Below is a small trained network, with its code and all its weights. Each question gives an input and a class and asks what happens when units are switched off, that is, made to give their printed mean instead of their output.

import numpy as np


def w(rows, s, z=0):
    codes = np.array(rows[::2]) - 128.0
    scale = np.full(codes.shape[1], s)
    scale[-1] = z or s
    return codes * scale


def f(y):
    return y / 2 * (1 + np.tanh(0.7978845608 * (y + 0.044715 * y**3)))


def log_softmax(a):
    a = a - a.max(-1, keepdims=True)
    return a - np.log(np.exp(a).sum(-1, keepdims=True))


def net(x, mask):
    res = np.array(x, float).reshape(1, 5) / 4 @ E
    y = f(res @ A[0][:, :-1].T + A[0][:, -1])
    res = res + np.where(mask, y, B[0][:, -1]) @ B[0][:, :-1]
    return log_softmax(res[-1] @ U[:, :-1].T + U[:, -1])


A, B = {}, {}
E = w([
[147,168,91,179,65,168,172],'x0',
[236,227,144,76,216,175,143],'x1',
[102,113,203,195,104,246,157],'x2',
[144,26,71,112,193,254,121],'x3',
[198,64,230,223,198,147,192],'x4',
],0.0083)
A[0] = w([
[127,112,119,118,152,133,141,121],'neuron 0',
[105,138,133,125,134,72,127,78],'neuron 1',
[106,162,109,128,107,53,125,205],'neuron 2',
[158,166,101,143,94,86,151,4],'neuron 3',
[67,139,119,153,18,167,147,140],'neuron 4',
[142,79,58,131,165,160,125,104],'neuron 5',
[113,120,136,97,126,63,118,76],'neuron 6',
[140,123,129,132,149,126,113,142],'neuron 7',
[161,145,133,152,141,118,164,154],'neuron 8',
[163,119,231,211,148,136,189,168],'neuron 9',
[98,116,119,163,75,177,146,118],'neuron 10',
[79,141,144,135,88,108,119,150],'neuron 11',
[150,124,165,171,131,115,165,83],'neuron 12',
[73,94,176,147,102,83,91,68],'neuron 13',
[154,88,84,125,150,136,136,103],'neuron 14',
[197,183,122,76,169,133,110,192],'neuron 15',
[108,152,183,134,109,107,110,7],'neuron 16',
[109,135,134,151,76,166,137,199],'neuron 17',
[101,152,93,85,80,9,107,163],'neuron 18',
],0.015,0.0037)
B[0] = w([
[105,125,113,103,115,158,121,140],'neuron 0',
[107,145,86,102,107,133,106,158],'neuron 1',
[124,201,61,105,9,112,95,203],'neuron 2',
[174,225,133,134,111,122,136,156],'neuron 3',
[99,216,74,77,156,70,143,219],'neuron 4',
[32,71,126,146,124,123,143,189],'neuron 5',
[57,122,111,116,114,112,130,169],'neuron 6',
[98,143,133,105,105,157,134,138],'neuron 7',
[151,129,130,90,98,164,136,159],'neuron 8',
[175,97,194,181,35,119,67,241],'neuron 9',
[108,174,68,116,122,55,107,183],'neuron 10',
[79,140,96,117,182,107,136,176],'neuron 11',
[185,108,207,131,96,152,143,167],'neuron 12',
[73,152,96,84,247,107,188,180],'neuron 13',
[48,83,134,117,126,161,137,161],'neuron 14',
[162,252,109,38,150,154,195,202],'neuron 15',
[105,59,117,138,119,121,98,151],'neuron 16',
[85,150,103,113,147,82,103,179],'neuron 17',
[77,109,66,165,2,80,16,249],'neuron 18',
],0.0098,0.017)
U = w([
[98,157,112,67,246,154,178,89],'0',
[209,172,154,115,92,146,115,95],'1',
[121,39,172,159,100,154,87,190],'2',
[70,148,86,116,108,74,85,197],'3',
[199,125,94,175,199,117,120,2],'4',
[141,127,158,158,165,63,113,37],'5',
],0.012,0.0041)

Each question gives the input, the list of numbers given to net, and the class t.
The units are the neurons (one row each of A and B). Each row of codes is followed by its name. A weight is (code - 128) times the scale printed after its matrix; where a second scale follows, it is the last column's (A, B and U).
mask holds one flag per neuron, in row order. A switched-off neuron (its flag False) gives its mean, the last column of its row in B, instead of its output. The means were averaged over made-up inputs and are rounded, as every weight is.
A unit's drop is (log p(t) with every unit on - log p(t) with that unit switched off) / (log p(t) with every unit on - log p(t) with every unit switched off).
The circuit of an input: a set's keep is (log p(t) with only the set's units on - log p(t) with every unit switched off) / (log p(t) with every unit on - log p(t) with every unit switched off). Starting from the 12 units with the biggest drops (on a tie, the unit counted first), units are removed one at a time, each time the one whose removal leaves the highest keep (on an exact tie, the one counted first), for as long as the keep stays at least 0.8.
circuit, biggest first: the units of the circuit, biggest drop first
k most important neurons: the k neurons with the biggest drops, biggest first
drop of u: that unit's drop, to one decimal
input [-6,-5,7,-7,7], class 2: circuit, biggest first : [neuron 9]
input [-8,-7,-2,3,4], class 0: circuit, biggest first : [neuron 13; neuron 18]
input [-8,2,7,1,-3], class 0: 3 most important neurons : [neuron 18; neuron 9; neuron 2]
input [6,6,-3,7,5], class 1: 4 most important neurons : [neuron 15; neuron 9; neuron 13; neuron 4]
input [5,-4,0,0,4], class 5: 2 most important neurons : [neuron 18; neuron 2]
input [8,7,-2,5,6], class 1: 2 most important neurons : [neuron 15; neuron 9]
input [6,8,-4,-8,-1], class 1: 2 most important neurons : [neuron 15; neuron 3]
input [-7,-5,4,7,-1], class 0: drop of neuron 18 : 0.6
input [6,4,1,0,-2], class 0: drop of neuron 9 : 0.4
input [8,0,-8,7,1], class 0: drop of neuron 9 : 0.3
input [-5,5,6,-2,6], class 1: drop of neuron 5 : 0.2
input [-3,3,5,1,1], class 1: 2 most important neurons : [neuron 18; neuron 5]
